Below are the code and all the weights of a small trained network. Each question names an input and a class and asks about switching units off, where a switched-off unit gives its printed mean instead of its output.

import numpy as np


def w(rows, s, z=0):
    codes = np.array(rows[::2]) - 128.0
    scale = np.full(codes.shape[1], s)
    scale[-1] = z or s
    return codes * scale


def norm(h):
    return h / np.sqrt((h * h).mean(-1, keepdims=True) + 1e-5)


def f(y):
    return np.maximum(y, 0)


def log_softmax(a):
    a = a - a.max(-1, keepdims=True)
    return a - np.log(np.exp(a).sum(-1, keepdims=True))


def net(x, mask):
    res = np.array(x, float).reshape(1, 8) / 4 @ E
    u = 0
    for l in range(3):
        y = f(norm(res) @ A[l][:, :-1].T + A[l][:, -1])
        res = res + np.where(mask[u : u + 7], y, B[l][:, -1]) @ B[l][:, :-1]
        u += 7
    return log_softmax(norm(res)[-1] @ U[:, :-1].T + U[:, -1])


A, B = {}, {}
E = w([
[89,129,118,191,150,96,154,124,127,168],'x0',
[125,126,129,125,130,129,128,126,128,132],'x1',
[132,128,124,128,130,128,129,125,126,127],'x2',
[131,149,206,103,145,64,173,162,98,84],'x3',
[143,195,152,178,95,158,143,116,106,129],'x4',
[162,153,70,144,101,88,140,223,184,90],'x5',
[2,178,98,90,98,122,146,97,126,68],'x6',
[138,167,94,82,133,83,98,144,63,185],'x7',
],0.0071)
A[0] = w([
[207,137,151,1,86,179,59,115,134,49,91],'L0N0',
[93,100,102,225,153,35,157,95,119,161,69],'L0N1',
[163,111,57,75,132,109,213,134,37,141,13],'L0N2',
[159,161,56,82,119,87,152,127,68,175,110],'L0N3',
[105,36,139,90,231,119,93,164,152,118,163],'L0N4',
[137,97,136,177,142,148,166,118,202,35,160],'L0N5',
[95,47,87,73,146,87,135,133,152,132,3],'L0N6',
],0.0075,0.0039)
B[0] = w([
[68,121,123,147,140,139,219,157,99,215,237],'L0N0',
[130,108,127,21,101,225,217,192,83,147,207],'L0N1',
[145,118,161,102,126,141,120,134,117,80,159],'L0N2',
[75,101,190,164,172,211,67,140,150,80,221],'L0N3',
[136,195,169,211,110,147,141,103,100,139,240],'L0N4',
[67,128,168,153,169,152,73,152,94,127,252],'L0N5',
[145,255,167,138,116,156,160,94,147,166,173],'L0N6',
],0.0098,0.0046)
A[1] = w([
[138,192,88,78,154,98,73,153,69,171,152],'L1N0',
[121,175,136,164,100,124,164,167,124,170,162],'L1N1',
[118,148,171,142,130,58,130,155,159,137,136],'L1N2',
[136,191,155,202,155,168,144,88,81,127,121],'L1N3',
[2,161,102,63,127,70,163,67,135,55,4],'L1N4',
[31,95,95,120,170,148,108,156,120,132,127],'L1N5',
[81,132,38,114,165,157,83,114,156,173,109],'L1N6',
],0.0084,0.0035)
B[1] = w([
[52,134,176,254,196,175,127,149,157,30,158],'L1N0',
[92,148,30,34,166,151,120,114,164,137,221],'L1N1',
[129,163,68,116,173,91,126,150,146,96,155],'L1N2',
[186,168,130,47,121,128,88,106,143,78,255],'L1N3',
[158,167,144,211,55,117,132,126,101,169,204],'L1N4',
[139,137,224,68,140,50,108,178,135,195,218],'L1N5',
[161,47,127,164,56,142,138,61,209,124,173],'L1N6',
],0.0087,0.0086)
A[2] = w([
[131,101,143,125,145,107,151,45,37,129,34],'L2N0',
[119,148,169,100,125,76,150,145,99,108,197],'L2N1',
[246,118,140,154,187,114,144,149,112,177,85],'L2N2',
[127,137,104,152,173,86,184,128,58,75,163],'L2N3',
[149,144,146,139,185,78,172,107,116,135,92],'L2N4',
[152,175,147,120,122,85,98,109,167,169,253],'L2N5',
[122,120,152,127,129,131,123,51,91,137,164],'L2N6',
],0.011,0.002)
B[2] = w([
[63,133,2,153,155,108,88,226,212,106,172],'L2N0',
[212,29,82,157,111,167,126,64,151,145,245],'L2N1',
[65,190,160,132,24,45,154,108,90,127,205],'L2N2',
[121,34,134,128,151,149,126,12,154,200,165],'L2N3',
[108,151,86,126,112,161,93,64,136,147,161],'L2N4',
[236,128,95,104,175,112,109,140,53,109,253],'L2N5',
[139,117,94,122,141,63,189,224,155,69,212],'L2N6',
],0.0089,0.006)
U = w([
[112,188,156,188,36,56,137,118,73,160,115],'0',
[45,113,121,103,143,194,216,143,105,191,84],'1',
[138,201,93,97,152,166,120,74,133,72,99],'2',
[66,91,230,191,192,159,81,141,118,79,89],'3',
[110,85,24,147,166,41,106,208,191,88,58],'4',
[162,103,126,85,134,114,120,128,107,143,253],'5',
[160,45,105,119,115,126,99,8,177,160,98],'6',
[160,111,122,84,130,116,115,140,102,141,187],'7',
],0.014,0.0064)

Each question gives the input, the list of numbers given to net, and the class t.
The units are the neurons (one row each of A and B). Each row of codes is followed by its name. A weight is (code - 128) times the scale printed after its matrix; where a second scale follows, it is the last column's (A, B and U).
mask holds one flag per neuron, layer by layer. A switched-off neuron (its flag False) gives its mean, the last column of its row in B, instead of its output. The means were averaged over made-up inputs and are rounded, as every weight is.
A unit's drop is (log p(t) with every unit on - log p(t) with that unit switched off) / (log p(t) with every unit on - log p(t) with every unit switched off).
The circuit of an input: a set's keep is (log p(t) with only the set's units on - log p(t) with every unit switched off) / (log p(t) with every unit on - log p(t) with every unit switched off). Starting from the 12 units with the biggest drops (on a tie, the unit counted first), units are removed one at a time, each time the one whose removal leaves the highest keep (on an exact tie, the one counted first), for as long as the keep stays at least 0.8.
circuit, biggest first: the units of the circuit, biggest drop first
unit that matters most: the unit with the biggest drop
k most important neurons: the k neurons with the biggest drops, biggest first
top k neurons in layer l: the k neurons of layer l with the biggest drops, biggest first
input [7,-8,6,-4,-7,0,6,-8], class 3: 2 most important neurons => (L0N5; L0N0)
input [5,-1,4,7,4,-6,4,-6], class 6: circuit, biggest first => (L2N1; L0N3; L2N3)
input [-4,3,7,-8,-5,2,1,6], class 6: unit that matters most => L1N6
input [-8,0,7,4,8,-8,3,4], class 1: top 2 neurons in layer 0 => (L0N0; L0N4)
input [-7,-3,-6,-7,8,-5,-8,4], class 0: 2 most important neurons => (L2N2; L2N1)
input [4,-7,1,4,-8,8,6,-1], class 2: circuit, biggest first => (L0N6; L2N6)
input [-8,6,2,-5,7,-6,-7,-7], class 1: circuit, biggest first => (L0N0; L2N1)
input [8,-4,8,7,7,1,-7,1], class 1: 2 most important neurons => (L0N1; L1N1)
input [-4,-3,1,1,7,-7,-5,4], class 2: 2 most important neurons => (L1N3; L1N5)
input [1,4,-2,2,6,-8,-6,-7], class 4: circuit, biggest first => (L2N6; L2N0; L0N3; L1N5)
input [-8,-1,-5,-7,-1,5,-4,-5], class 1: 3 most important neurons => (L0N0; L1N3; L2N1)
input [3,-7,-6,-2,6,3,-8,3], class 0: 2 most important neurons => (L2N2; L0N4)
input [-5,0,2,-2,8,6,-3,8], class 2: circuit, biggest first => (L1N1; L1N5)
input [5,-4,-3,-4,8,-5,-6,8], class 2: circuit, biggest first => (L1N3; L1N5; L1N0)
input [1,-6,3,-4,-4,3,2,-4], class 7: circuit, biggest first => (L1N5)
input [7,-1,-7,-7,-3,-8,-1,7], class 4: 3 most important neurons => (L2N6; L2N0; L0N5)
input [1,-1,0,5,-5,-7,-3,-3], class 4: 2 most important neurons => (L2N0; L2N6)
input [8,-5,-8,-5,8,3,-4,-8], class 1: top 4 neurons in layer 0 => (L0N1; L0N3; L0N4; L0N6)
input [-8,-7,0,1,0,1,-7,0], class 1: 3 most important neurons => (L0N0; L1N1; L1N4)
input [6,-1,-8,0,-8,2,-3,-3], class 2: circuit, biggest first => (L0N4; L1N3)
input [-4,5,5,5,-6,-7,4,2], class 4: 3 most important neurons => (L2N0; L2N6; L0N1)
input [8,-4,0,2,0,-6,-4,4], class 1: circuit, biggest first => (L0N1)
input [1,0,0,-7,-3,0,5,0], class 6: 2 most important neurons => (L1N6; L2N2)
input [8,-2,5,7,-8,0,-8,5], class 0: 2 most important neurons => (L2N2; L0N4)
input [-4,0,7,5,6,7,-4,5], class 4: top 2 neurons in layer 0 => (L0N4; L0N1)
input [-1,-2,-1,2,6,-2,-5,8], class 3: 2 most important neurons => (L1N0; L0N4)
input [4,-3,5,-8,-8,2,5,-2], class 2: 3 most important neurons => (L0N6; L0N4; L2N1)
